Each row of numbers belongs to one of the objects below and depends on some of the facts about them. Some rows are named. Which object is each other row?

How the objects are related:
vivor: uses; lesen: refers to
<1004>	vivor	<104>; <1013>	vivor	<469>; <1024>	vivor	<1500>; <1044>	vivor	<900>; <1046>	vivor	<1057>
<1056>	vivor	<886>; <1057>	vivor	<1226>; <1058>	vivor	<1044>; <1063>	vivor	<508>; <1082>	vivor	<567>
<1091>	vivor	<1592>; <112>	vivor	<63>; <1134>	vivor	<681>; <1152>	vivor	<1398>; <1161>	vivor	<982>
<1163>	vivor	<294>; <1167>	vivor	<453>; <1193>	vivor	<303>; <1196>	vivor	<860>; <1197>	vivor	<927>
<1202>	vivor	<1270>; <1206>	vivor	<656>; <1228>	vivor	<782>; <1230>	vivor	<1602>; <1268>	vivor	<1418>
<1275>	vivor	<1161>; <1277>	vivor	<1404>; <1309>	vivor	<372>; <133>	vivor	<1620>; <1354>	vivor	<988>
<1372>	vivor	<399>; <1385>	vivor	<1275>; <1398>	vivor	<1197>; <1406>	vivor	<337>; <1415>	vivor	<1335>
<1418>	vivor	<1512>; <1429>	vivor	<226>; <1454>	vivor	<964>; <1464>	vivor	<1163>; <147>	vivor	<1228>
<1500>	vivor	<443>; <1512>	vivor	<1429>; <1533>	vivor	<1049>; <1558>	vivor	<958>; <1568>	vivor	<1587>
<1587>	vivor	<1266>; <1590>	vivor	<755>; <1592>	vivor	<38>; <1602>	vivor	<1354>; <160>	vivor	<1590>
<1613>	vivor	<504>; <1620>	vivor	<1406>; <1644>	vivor	<286>; <225>	vivor	<315>; <226>	vivor	<672>
<228>	vivor	<441>; <265>	vivor	<147>; <271>	vivor	<1013>; <281>	vivor	<263>; <283>	vivor	<1196>
<290>	vivor	<420>; <294>	vivor	<1091>; <295>	vivor	<1372>; <303>	vivor	<265>; <315>	vivor	<1309>
<319>	vivor	<665>; <337>	vivor	<283>; <356>	vivor	<1415>; <364>	vivor	<133>; <372>	vivor	<1001>
<399>	vivor	<1613>; <411>	vivor	<552>; <420>	vivor	<1277>; <443>	vivor	<674>; <481>	vivor	<1056>
<504>	vivor	<902>; <51>	vivor	<1593>; <535>	vivor	<1167>; <552>	vivor	<732>; <561>	vivor	<1094>
<569>	vivor	<1152>; <63>	vivor	<1058>; <646>	vivor	<649>; <656>	vivor	<1230>; <665>	vivor	<1202>
<666>	vivor	<1004>; <670>	vivor	<1308>; <672>	vivor	<1221>; <674>	vivor	<1644>; <698>	vivor	<1046>
<704>	vivor	<160>; <732>	vivor	<975>; <755>	vivor	<1247>; <777>	vivor	<790>; <782>	vivor	<51>
<785>	vivor	<290>; <860>	vivor	<1063>; <886>	vivor	<585>; <902>	vivor	<411>; <927>	vivor	<646>
<936>	vivor	<785>; <939>	vivor	<1039>; <958>	vivor	<299>; <964>	vivor	<1568>; <969>	vivor	<364>
<975>	vivor	<1558>; <982>	vivor	<1454>; <988>	vivor	<871>; <1001>	lesen	<443>; <1001>	lesen	<1518>
<1082>	lesen	<1275>; <1082>	lesen	<504>; <1084>	lesen	<698>; <1084>	lesen	<160>; <1094>	lesen	<1046>
<112>	lesen	<294>; <112>	lesen	<315>; <112>	lesen	<1592>; <112>	lesen	<982>; <1134>	lesen	<1039>
<1134>	lesen	<1354>; <1134>	lesen	<1290>; <1134>	lesen	<1058>; <1134>	lesen	<782>; <1134>	lesen	<1193>
<1167>	lesen	<1206>; <1266>	lesen	<1624>; <1266>	lesen	<281>; <1266>	lesen	<732>; <1266>	lesen	<1518>
<1266>	lesen	<1415>; <1268>	lesen	<1226>; <1268>	lesen	<1275>; <1268>	lesen	<1004>; <1277>	lesen	<1419>
<133>	lesen	<1581>; <133>	lesen	<1161>; <133>	lesen	<281>; <133>	lesen	<283>; <1382>	lesen	<1309>
<1382>	lesen	<1429>; <1406>	lesen	<886>; <1406>	lesen	<364>; <1418>	lesen	<645>; <1418>	lesen	<1228>
<1418>	lesen	<299>; <1500>	lesen	<1613>; <1500>	lesen	<1483>; <1533>	lesen	<1431>; <1533>	lesen	<228>
<1533>	lesen	<1230>; <1533>	lesen	<652>; <1568>	lesen	<645>; <1568>	lesen	<1228>; <1590>	lesen	<1058>
<1620>	lesen	<1449>; <185>	lesen	<1056>; <185>	lesen	<1429>; <185>	lesen	<1221>; <271>	lesen	<1063>
<271>	lesen	<1354>; <271>	lesen	<732>; <286>	lesen	<1581>; <286>	lesen	<443>; <286>	lesen	<1196>
<286>	lesen	<1464>; <286>	lesen	<1193>; <286>	lesen	<1197>; <290>	lesen	<356>; <295>	lesen	<1354>
<295>	lesen	<1013>; <337>	lesen	<1512>; <337>	lesen	<1206>; <337>	lesen	<1230>; <372>	lesen	<1202>
<372>	lesen	<969>; <372>	lesen	<165>; <372>	lesen	<681>; <38>	lesen	<698>; <38>	lesen	<902>
<38>	lesen	<1518>; <399>	lesen	<1197>; <411>	lesen	<886>; <411>	lesen	<988>; <411>	lesen	<674>
<411>	lesen	<1483>; <441>	lesen	<860>; <441>	lesen	<1385>; <441>	lesen	<263>; <441>	lesen	<1057>
<441>	lesen	<1221>; <469>	lesen	<936>; <469>	lesen	<63>; <474>	lesen	<195>; <474>	lesen	<1275>
<474>	lesen	<552>; <474>	lesen	<1193>; <508>	lesen	<1581>; <508>	lesen	<443>; <508>	lesen	<1419>
<508>	lesen	<1206>; <51>	lesen	<1161>; <51>	lesen	<1512>; <51>	lesen	<900>; <561>	lesen	<1228>
<567>	lesen	<1226>; <567>	lesen	<1162>; <569>	lesen	<988>; <569>	lesen	<645>; <585>	lesen	<364>
<585>	lesen	<900>; <646>	lesen	<1354>; <646>	lesen	<1583>; <646>	lesen	<1308>; <646>	lesen	<1290>
<646>	lesen	<652>; <665>	lesen	<1045>; <665>	lesen	<1288>; <665>	lesen	<226>; <666>	lesen	<1221>
<666>	lesen	<1148>; <670>	lesen	<1419>; <670>	lesen	<1558>; <672>	lesen	<195>; <672>	lesen	<1045>
<672>	lesen	<1415>; <672>	lesen	<1197>; <672>	lesen	<964>; <755>	lesen	<988>; <755>	lesen	<504>
<755>	lesen	<453>; <755>	lesen	<964>; <790>	lesen	<1309>; <790>	lesen	<1230>; <871>	lesen	<782>
<939>	lesen	<1161>; <958>	lesen	<886>; <958>	lesen	<900>; <958>	lesen	<1202>; <975>	lesen	<1624>
<975>	lesen	<420>; <975>	lesen	<1049>; <975>	lesen	<63>

Some rows with their names:
<1583>: [ 21  -4  11   3 -12   6  -9  10  -1  15   0  -4  15   5  33  10  11   4
   7 -12  -3   1  -8   7   9  10 -16  18 -15   9 -10 -11  -3  16   4  -1
  16   1   5  -5   4  -7   9]
<1309>: [ 14  -4  11   6 -11   3 -18  23  -5  28 -22  -9  12   2   4  16   8  11
  -2 -17  -9   9   3  11   5   1 -13   7 -18  19 -25 -13  13   7  12 -14
  16  -9  -1 -22  -4  -7  15]
<1518>: [  4  -3  10   9  14  -1 -16  15  -5  23   3  -7   9  -8   7   8  21   9
   6 -16 -15   6   3  13  19   1   1   4  15  12  -4  -3  10  -8  -9  -5
   2  -6 -27  14   7 -15   7]
<38>: [ 19 -17   1  24  36   1 -19  17  -3  -2 -37   3   6   5  11   0  21  12
  20  16 -27  -6  10   1  -2  -2   2   4  21  19   1 -23  22   0  -7   4
  16  31 -26  14  11   5   8]
<1001>: [ 17 -19   5  23  27  -1 -19  15  -2   2 -34   0   7  -3   4   5  21  10
  19  13 -24  -3  10   3  -2  -4   1   2  15  19   4 -17  17   7 -21   0
  13  29 -28  17   7   9   8]
<1454>: [ 12 -15  10   7  13   7 -14  30  -5   3 -11   7   4  22  12   4  -3   8
   8 -16 -39   4   5  15  -3   0  13  13   4   8 -33 -24   0 -14  21  -9
  25  17  -8 -18   4  11  13]
<1167>: [ 17 -13  10  10  16  -3 -15  11  -7  15 -18  -8   7  -5  -9  14   1  12
  11  -4 -16   2   5  14  -4  -2  -5  11  -5  21 -28 -10   8  12 -18  -3
  15  13 -11  11  -2  21   8]
<1602>: [  9  -7   7   3   8   5 -13  20  -6  -6  -9   2   7   7  11   5  -4   8
   8 -15 -23   3   2   5   5   6   3   5  -3  14 -27 -21   2 -10  15  -4
  18  12  -9 -17   1   7   9]
<1404>: [ 22  -5   4  14  11   6 -18  39   0  -8 -28   8  13   5   6   5  14  10
  13  -2 -22  -1   7  -7  -5   1  -6  -5  -5  17 -24 -25   9  -6   8  -5
  23  20 -17 -12   7  -7  14]
<782>: [ 32  -2  14  -5 -10  14   1  -5  -3  24   4  18  15 -10  46  -6  14  -3
   9 -29 -23  11  -4   5   2   6 -17  28  12   6 -24  -6  -3  13  28 -24
  15   8  -4  14   8  -6  33]
<1134>: [ 12 -19  10   2   8  -1   2 -24  -7   1  10  -4   6  19  40   8 -26   5
  16   2  -1  -4  -6  15   0  10  -9  32  -8  14  -7 -18 -12  23  -5   5
   9  23   9  -8   0  39   0]
<561>: [ -3  -5   5   8  15  10  -1 -13  -8 -18  14  -6   8   4  -3 -11 -34   8
   5 -14 -11  -2   3  16   4   8  11   7   0  14 -24 -15  -6 -13  17   1
  12  -1   6 -26  -2  24   4]
<567>: [ 15 -12   2  19  12   5  -8  10   1 -13 -29   9  12 -14   2   0 -12   0
  19   0 -14  -8   9  -6 -10   0 -14  -9  -7  15  -8 -29  -2   1 -11  -7
  20  26 -21 -13   2   5  10]
<1196>: [-23  34   5 -12   0   1  14  -1  -9 -21  13 -14   2 -53  22   8  26   3
  11  19  24  52  -3 -44  26   4 -23 -34   5  35  -6   3  23  43 -71  -6
   2 -21 -18   9  -2   1 -19]
<1415>: [ -2  -9   8  18   3   3  -9  13  -2  19   4  -5   9 -11   7  -1   8   3
   6 -15 -12   3   3  14  14   0  -2   1  18   9   1  -4   3  -6 -10  -7
   3  -3 -24   0   8 -11   5]
<1197>: [ -1  -9  12  19   0   2  -9  18   0  29   1  -4  10 -11  -2   5   7   0
   7 -21 -23   4   2  17  12  -1  -7   0   9   4 -10 -12  -3  -3 -13 -14
   9  -4 -29   3   4 -10   9]
<927>: [  8  -6   8   8   9   6 -14  28  -5  -9 -13   5   9   9  14   2  -5  12
   8 -12 -23   4   4   5   1   3   4   5  -7  16 -31 -24   0  -9  10  -4
  20  11 -10 -17   1   9   8]
<1308>: [ 35   0   6  16  -7   7 -13  25   4  14 -15   0  18   2  39  12  29   3
  10  -1  -8   0  -2  -1   2   7 -20   7 -18   9  -7 -19   5  18   5  -1
  20  12   3   5  10 -21  13]
<1013>: [ 16  -1  10   3  -3   6 -10  12  -1  13   2  -2  14   6  39  11   7   4
  11 -11  -5   3  -4   9  12  11 -12  15 -10   6  -5 -14  -2  10  10  -2
  16   3   1  -7   7  -7   7]
<303>: [-11 -11   8  24  12  -1 -20  65   0 -10 -12 -20   0  34  -3  20  -6  15
   6  -2 -19 -10   0  18   9   6  15 -11 -26   6 -20 -35  -1 -16 -12  15
  24   2  -4 -49   2   7 -17]

Rows to name:
No name comes twice in this set of rows, the named rows included.
[-11  19  32  50  -6  10 -14  53   6  -5   8  28   1 -15   4 -27 -12   0
 -13 -28 -10   5  -9  23   5 -25 -15  18  22   1 -47 -45  -2  10   7  -4
  -9   8  -6 -19   6   7  22]  <1275>
[  8 -20   6  27  28   0  -2  -8  -3  -3 -11  -1   4   1  -2  -7 -17  -3
  19   5 -14  -7   7  13  -6  -7   0   6  20  14   3 -26   6   5 -24  -3
  15  25 -21  -8   2  23   6]  <672>
[ 10   0   8  22  -4   8 -10  31   5   6 -17   8  16 -22   1   3   2  -3
  12 -13 -16  -2   5  -5   2   0 -16 -19  -4   6 -11 -24  -5  -4  -3 -14
  18   7 -28  -6   4 -19  14]  <1226>
[ 18 -17  10  -1   4   0  -4 -12 -11   7  -5 -10   5  20  17  15 -24  13
   8  -3  -2   1  -3  17  -3   5  -7  33 -18  23 -25 -16   1  21   0   1
  16  12  14  -9  -5  36   4]  <1533>
[ 10 -12  -2  16  21  12  -2  -4  -5 -20  -2  -3   9  10  -6 -13 -22   5
  13  -5 -20  -7   9  11  -5   4  13   2   6  17 -18 -22   1  -5  16  -3
  23  14   2 -27  -2  30   7]  <1418>
[ 11  -3  14  -3 -14   2 -10   3  -8  20   8 -13   7   7  18  17  -6   8
   0 -18  -6   6  -7  21  13   6 -10  22 -18  16 -29  -8  -4  11   9  -5
  13  -8   7 -10  -4  13   7]  <228>
[ 30   4  -1  22  10  10 -16  45   0   8 -13 -12  17  -9 -29   2  31  12
   9 -11 -35  -1   9   4   1   0  -4 -13  -7  12 -30  -7   9  -2   2  -5
  26  -9  -2  21   3 -13  20]  <900>
[ 30 -11   2  18   8   2 -17  16  -3   7 -42  -7  13   5   0  11  12  12
   9  11 -11  -1   8  -1 -11  -2 -14   8 -18  24 -19 -21  20  23  -1  -4
  28  22   1   3  -2   7  15]  <790>
[  2  -2   5  10   8   1 -16  13  -6  12   2  -7  11   1  17  -3  21  13
   7 -12 -16   4   2  12  19   6   3   7  18  12   3  -1  11 -11   7   0
   1  -4 -23   6  13 -14   6]  <1624>
[ 14  -1  15   3 -11   3 -14  29  -5  32 -10 -11  12   5   9  19  15   9
  -1 -19 -18   7  -2  14   3   0  -8  13 -17  14 -31  -8   5  10   7 -13
  23 -11   2  -2  -1  -3  16]  <1230>
[ -2 -15  14   0  12  -4 -12  -5 -14   7  -1  -5   0   0  -7  13 -22  13
   9 -11 -13   4   2  17   4   0   2  14  -4  23 -31 -14  -3   0 -16  -3
   6  13 -16   5  -7  38   1]  <670>

The same objects again, as new rows of numbers:
Known rows:
<1275>: [ 10  12   6  -1   9  11   2 -23   3  26 -11 -14  15]
<290>: [  9   0   0   7  -6   9 -18  33  25  -3  -5   7  -1]
<1568>: [-21  -8   3  12  18   3   5   4   6 -11   3 -12  19]
<645>: [ -7   7   4  13   2  12 -17 -20  -9  10  -4  -4  18]
<1418>: [ -8 -17 -24  13  17 -12   6 -17  -2 -19 -12  -8  25]
<1512>: [  6  12 -19   1  -9  10  16 -23 -35  -9   4  18   2]
<1429>: [  5 -22 -26  -9  -5  14   4  -6 -32  16   9   7   1]
<936>: [ 26  -5  13  -5 -33  21 -30  -1  21  -9   0  -6  24]
<1270>: [-22  18  21  -5  37  21   8  42  -1   9  27 -16 -29]
<871>: [-23   5 -18  -1  14 -11  13  -2  -1  -7 -14 -17 -47]
<1483>: [ -8   9   6  16  -1   5 -13 -14 -10   8   3  -4  17]
<982>: [ 12   7  13   3   0   2  -4  18 -20   6 -14 -13  -4]
<319>: [ 15   2  46  -4  -2  36  21  24   6 -10  11 -37  32]
<1354>: [ -2  12 -10   0 -13  11   4 -29  -4   5 -10 -30 -38]
<63>: [  1  -4  20 -15   1  20 -28 -32  -9  -7 -18   1 -18]
<1277>: [ 16  14   3  -5 -12   5   0  36  27  -9  -3  23  -7]
<1221>: [-16 -16 -37 -13  10  11  -8  -1 -38  26   9   9 -26]
<1196>: [ 16  23  -2  -6  11  12   9   1   7   6   5  10 -13]
<228>: [ 13 -21  44   3 -16  -1  39 -31 -27   8  20 -20  11]
<1193>: [ 22  14   8  -6 -18   9  14 -35   9  16  -3 -22  25]

Name these rows:
No name comes twice in this set of rows, the named rows included.
[  6  11   5  -3 -10  15 -39  11  22  -5  17   4  -6]  <420>
[  3 -15  31  18  33  20 -18 -34 -31 -13  -3  55 -60]  <681>
[-26   4   4  -8  19 -38  17   8  36  -4 -14  28 -35]  <286>
[  7   2  20   0  -1  20   4 -43   1   4 -15 -11 -44]  <1058>
[-21   2 -17  11   3 -10   4  22  -3 -21  -9  -9  21]  <372>
[ 51 -46  35   8  14  11  18 -52  20 -42  -8  15 -37]  <1134>
[ 18 -24  28  -9   3  12   2  11   4 -26 -60  -6   4]  <112>
[-12   5  -6  -9 -21  25  15 -14 -14  16 -22   0 -18]  <1230>
[  7   0 -21  -8  24   2  -3 -21 -21   5  -1  -3  11]  <226>
[-11  -1 -25 -10 -24  14  14  13 -21  16   2  -8   4]  <1309>
[ 17  22 -60   3  18  -8 -36  10 -20 -22  44  14  -4]  <1049>
[  6  24 -12  -3   2  -4 -13  37 -27   5 -16 -24   8]  <315>
[ -9  -9 -16  -9  -3 -23 -19  12  17 -22   8  -3   5]  <975>
[ -4  10 -25  -5  15 -32  -8  33   9 -11  41  13 -15]  <38>
[-11  -6  22   3  -5 -12 -13   5   5   2 -25  -1 -17]  <1644>

